Each row has a hidden trait or not; one of two labels after the row says which. A new part has a new trait and new labels.
[-15.0  -7.3 -10.4   8.7 -13.6  -9.3  -5.3   3.7  -7.4   0.1 -10.2  26.2
  16.3   5.4  -7.8   3.3  -5.0 -34.8  45.8  12.3 -36.4   3.1 -11.9]  <58>
[-14.0  -4.2 -15.2   3.7 -10.0  13.8  -4.1   3.6  -1.7  -6.2  15.3   0.4
   3.1  -2.1   1.8   1.3   2.2   5.8 -40.4  -9.1  10.1  13.8   0.9]  <54>
[-17.7  19.4 -16.1   6.2  -5.7  13.3   0.6   5.1   6.2  -3.6  28.0   1.5
 -11.0   2.4   4.1   0.9   9.4   5.9 -24.2  -8.2  10.0 -12.3   2.0]  <54>
[-16.3  21.0 -19.4  -3.9 -10.2   7.0 -15.0  -4.0 -14.2   0.6 -10.8   8.7
  29.3  -3.1 -16.6   4.1  -2.1 -23.6 -26.3  -8.8 -13.1  20.4   1.8]  <54>
[  0.1 -14.0  -9.4  -2.0  -4.6  -3.6   0.6  -5.1  -3.3  -4.5  -4.5   3.0
  27.6  -2.6  -6.3   5.0 -10.2   2.8  62.9   9.7  13.3  33.0   2.8]  <54>
[ -9.5  -8.7 -36.1  -4.6 -11.6  12.9 -17.6  -6.7   6.5  -7.2   6.0   9.1
  34.9  -9.5 -26.4   2.2  -0.2  20.6  40.4 -13.6  16.8  19.4   0.8]  <54>
[ -4.1  15.4 -20.8  -6.5   0.2 -10.2  -8.7  -8.6  18.9  -1.5 -11.8  12.8
  46.9  -4.0 -41.5  -3.5  -7.2  22.4 -66.0 -14.2  12.7  25.2  -5.2]  <54>
[  0.8   7.2  19.5  -4.2 -16.0  -2.9   0.5  -7.1  -0.3  -3.5  -0.3   8.2
  20.1  -1.1  11.2   2.3   5.1  32.3  23.5  22.9   0.2  20.8   0.9]  <54>
[-17.5  -3.8 -10.4   4.6  -7.7 -10.7  -2.9   0.5  -3.0  -0.3 -13.6  26.7
  20.7   4.7 -27.4   6.1  -2.8 -16.3  61.7   7.6 -34.1  21.9 -11.1]  <58>
[-25.5 -19.6 -11.7  -7.2  -3.4  -8.0  -0.8  -2.6 -16.2   0.2  -7.4  23.5
  27.6   1.0 -45.8  12.4   0.6  16.4  37.4  -6.6  -0.1  44.9 -10.6]  <58>
[-14.3   2.3 -10.8  -7.9  -1.8 -10.2  -8.6  -0.2  -1.7  -2.9   9.9   3.1
  23.6  -2.7 -26.0   1.9  -8.0  45.5  61.3  -7.1  17.6  37.0  -0.6]  <54>
[-26.8   8.2 -22.9  -4.5 -13.8  11.6 -14.1   4.5  -6.2  -5.5  35.5   8.7
  23.2  -6.7 -16.3   6.7   6.2  19.2  43.2 -12.8  24.4  21.5  -4.2]  <54>
[-26.8   3.8 -16.4 -12.2  -8.1  13.3 -11.7   3.7  -1.3   1.6  23.8   1.5
  15.7  -3.1  -7.4   1.5   6.5  33.9  99.9 -19.6  24.9   0.5  -1.8]  <54>
[ -8.1 -48.1   6.4  -6.9 -12.6  10.9 -13.4  -0.7  -5.1  -2.1  -0.6   2.2
   1.4  -8.4   1.0   5.3   2.7  -1.6  68.0   1.0  -8.7  21.2  -2.2]  <54>
[ 12.4   4.9  15.8  11.1  -7.1  -3.8  12.1  -2.4  17.0  -2.1   2.3  -2.1
 -14.7  -0.4  14.3  -5.4  16.3  63.5 -99.9  14.9  -8.2 -15.6   8.0]  <54>
[ -4.4 -14.8  10.5  -7.2  -5.3   4.7  -7.4   0.6  -6.1  -0.9  -4.6   7.6
   4.9  -2.4   0.6   0.4  -1.6   8.0  16.9  -3.8  -3.8   5.0   0.1]  <58>
[-14.0   9.7 -20.9  -6.4 -10.1   8.6 -12.2   1.1  -8.1   0.1   7.8   9.9
  13.6  -7.7 -10.6   1.9   1.4   1.2  68.0  -7.3  13.2  36.9  -2.2]  <58>
[-10.4  12.7 -11.2  -1.2  -4.5   1.4  -8.2   1.2   0.3  -3.1  -1.6   2.8
  24.9  -3.7  -0.9   6.3  -6.1  -1.8   1.0   7.8 -23.4   8.4  -2.8]  <58>
[ -0.6  -3.3  21.4  -5.2 -17.1  -6.8  -4.7  -6.8   0.3   2.7   3.1   2.9
  23.0  -6.5   5.6  -1.7   8.5  56.4  14.8  20.8 -16.6  24.9   1.7]  <54>
[-16.4 -42.6 -15.0  -2.9 -10.3  -7.1   4.1   0.5 -22.2   1.9  -8.7  14.7
  -5.5   4.8 -28.1  10.2   3.4   4.0  58.5  -5.7  -2.9  15.3  -5.5]  <58>
[ -2.7  58.9 -26.5   3.5   3.4   2.8  -2.0  -0.3  -3.6  -1.0  -9.7   4.2
  12.8   4.8  14.2   4.1  -2.7 -10.5 -18.6   9.1 -40.4  -7.5   1.7]  <58>
[ -4.8   8.0 -13.1  -3.4  -6.7  -1.1   0.2  -1.1   7.6   0.3  13.0   2.9
  15.7  -1.0   1.3   1.2   8.3  12.8 -26.0  -3.1   8.8  -4.9  -5.1]  <54>

[  4.6 -22.6 -25.1 -22.4 -16.4   1.4  24.1 -27.1   8.4 -28.3  20.0   5.9
  -3.3 -22.6  29.4  64.3  12.1 -89.4   7.6   5.3 -26.8 -28.4  78.5 -38.4
  -5.3  23.3   7.7  -7.4  39.4  14.9  -8.6 -48.5  16.3  32.8  16.8 -26.7
 -23.1 -19.1 -35.5  -9.5   1.6  34.6   3.7 -32.1 -24.7]  R
[ 33.1   9.5  22.5  20.2  57.3  26.5 -31.6  -4.4  12.9  29.6   9.2  -6.2
 -31.5 -45.6   2.7 -24.3   8.1  -8.5 -15.2  73.3  -9.5  30.8 -10.2  -9.2
   2.3 -11.2  17.2  45.0 -99.9  21.1  33.6  40.8 -14.3  -5.5  27.1  12.3
  22.1  11.0  30.0  25.2 -16.0 -10.1  -6.6 -14.4   7.3]  R
[ -2.9   9.0  -7.9  15.7  17.4   5.8  -9.3  -7.5   7.4  13.2   2.2 -16.2
 -10.3 -20.7  33.5 -18.9  15.4 -28.7   1.1  -4.0 -34.3  14.8  38.5 -10.0
 -71.4  -7.7 -29.3 -33.3 -78.1   1.5  52.7 -21.7  -9.4 -12.2  32.8 -39.3
 -10.9 -25.5  -2.7  29.9   1.2 -18.0  -2.1  -1.9 -26.7]  R
[ 35.0  17.2 -11.9  -7.7 -19.8  -6.4  52.4 -19.7   5.0  -6.8 -12.6  18.6
  13.7 -15.8 -18.2  13.3  -8.1  -0.3  -5.8  42.2 -20.5  44.9 -84.1 -16.0
  72.9  38.5 -30.6  45.2  48.0   6.5  23.7  -5.3  -0.3 -35.0  27.8  15.5
  -0.7  19.2 -11.2   2.6  14.9  -7.3 -33.7  14.0  14.6]  E
[-18.9  20.7  17.0 -19.9   9.7 -26.7  -5.3   2.6  -8.1  -4.9   7.8  -2.8
   2.7   2.4 -16.0 -46.9   4.0 -43.3 -10.7  16.9  34.8  18.0  18.3  -8.1
  99.8  15.1  16.5 -16.7  26.3  29.8  21.0  -2.3 -11.4  16.9  -7.0  -6.2
 -15.7  14.2  12.9 -12.8 -23.2  14.1  11.2  -9.0 -24.4]  R
[ 43.7 -13.4  43.4   1.2  -2.4   7.4 -38.7  -0.1   6.4   4.9  20.2  -1.3
  -9.4 -20.7   3.5  19.8  17.1   7.5  -8.4   7.1  -3.2   6.4  -5.3 -30.2
  -1.7 -38.4  21.9   9.2 -36.9  16.5 -11.0  -7.3   9.7  19.7  47.5  -9.6
 -10.1  -3.6  -7.5  15.3   6.4  23.5  18.1  22.8  -0.8]  R
[  4.8  10.3 -28.4  12.8   8.4   1.9 -31.5  -9.2  -4.4  -6.8  22.9 -21.0
 -15.5  -7.4  42.3  -0.3   6.8 -42.6   0.9  14.9   0.6   1.4  49.2 -20.2
 -37.5 -52.0  -4.5   1.9  21.1  -3.1  13.6  -6.4   2.4  27.8  32.5 -15.6
  -9.3  -3.9 -19.3  36.3   6.6  -2.1   1.5   2.8  -6.5]  R
[ 18.1 -18.7 -27.3 -10.8 -15.5  20.2  16.0  48.8  -5.1 -25.9  30.9 -24.1
   8.3 -25.4  -7.6 -20.1 -13.1 -52.5  -7.5  37.5 -25.2  32.8 -13.0 -13.9
 -15.2   8.3 -32.6 -41.0   1.4  -4.6 -61.3 -17.2   2.0 -38.4  33.4 -29.3
  -1.6  -8.0  43.6   1.6  -8.3  -7.1  29.4  -5.5 -17.6]  R
[  8.4  12.5  20.8   3.0  -0.1 -16.2  17.2 -24.3  12.5  -3.6  24.1   0.8
  -8.2   8.6 -44.3   4.8   9.9 -42.2 -11.8   3.6 -67.7  -1.9 -29.9 -15.9
  75.4   0.9  25.9  -9.8  16.9  26.6 -24.1  -2.5   1.5  -7.2  23.5   6.7
 -42.3 -15.0 -39.4   2.8  41.4 -19.2   1.0 -12.4 -26.7]  E
[  7.6 -30.6  -6.0 -19.2   3.3  -3.1 -12.6 -22.0   3.5   0.8  23.3 -12.2
   8.7   0.4 -21.1  19.8  10.1 -23.7  17.2  29.8 -34.3 -43.2  32.2 -19.0
  58.3  -8.8 -13.9 -33.0 -21.2   1.7  42.5   8.8  10.8 -19.1  15.3  -3.7
  28.0   8.9   9.8  15.5   2.8  20.5 -27.7 -12.7 -49.1]  R
[  5.8   2.2  16.1   6.3  26.8  -8.3 -50.8  -7.4   2.5 -15.2  10.9 -11.9
  -0.4 -21.2   9.2  10.4  10.7 -17.9 -14.3  55.4  -2.5 -36.2   2.0 -14.3
  15.3  44.6  13.7   3.5  14.9  12.3  -0.7  -4.2  -1.9 -16.7  16.3   2.1
  -0.2  -0.2  20.2  27.8  10.5  -4.4  19.8 -45.0 -48.8]  R
[  5.2 -37.3   5.2   8.7  19.0  26.5 -22.6   2.3  -1.4 -12.5  33.4  -2.9
  -3.0 -43.8  -2.0 -17.9  33.2 -89.3  -3.0  68.7 -24.0 -71.3  46.4 -28.0
  56.4 -36.7  26.3 -20.0   3.7  41.0  -4.3 -27.5  -3.4  33.5  47.3 -27.5
 -16.4  -3.3 -38.7  53.5  -4.7   9.9 -10.2 -33.5 -68.5]  R
[  1.9 -15.1 -23.5   0.7 -11.0  16.3 -14.5  30.6  -4.0 -32.4  24.8   4.0
  13.7  -7.1  44.5  23.3  10.4 -27.3   6.8 -38.5 -58.8 -38.1  46.3 -20.8
  -9.3  -2.9  14.0  11.4   1.1 -29.9 -16.3 -12.9  -6.1 -53.4  24.7 -65.5
 -34.2 -39.7 -12.3   8.3   0.8  13.5 -37.8  -5.9 -19.5]  R
[-48.0  22.1   3.0  18.5 -11.0   1.7  -8.3   5.3  -1.2  12.0 -22.3 -11.5
  -4.8 -31.6  -6.5 -17.8  16.8  16.8 -20.7 -68.0   1.7  42.8   3.9 -24.1
  -2.2 -15.0  24.1 -37.9   9.4 -17.4 -34.0  -0.3  18.3   5.2   2.2   3.0
   4.1 -14.4  -2.2  -0.7  14.7   4.4  30.1  -2.6 -40.9]  R
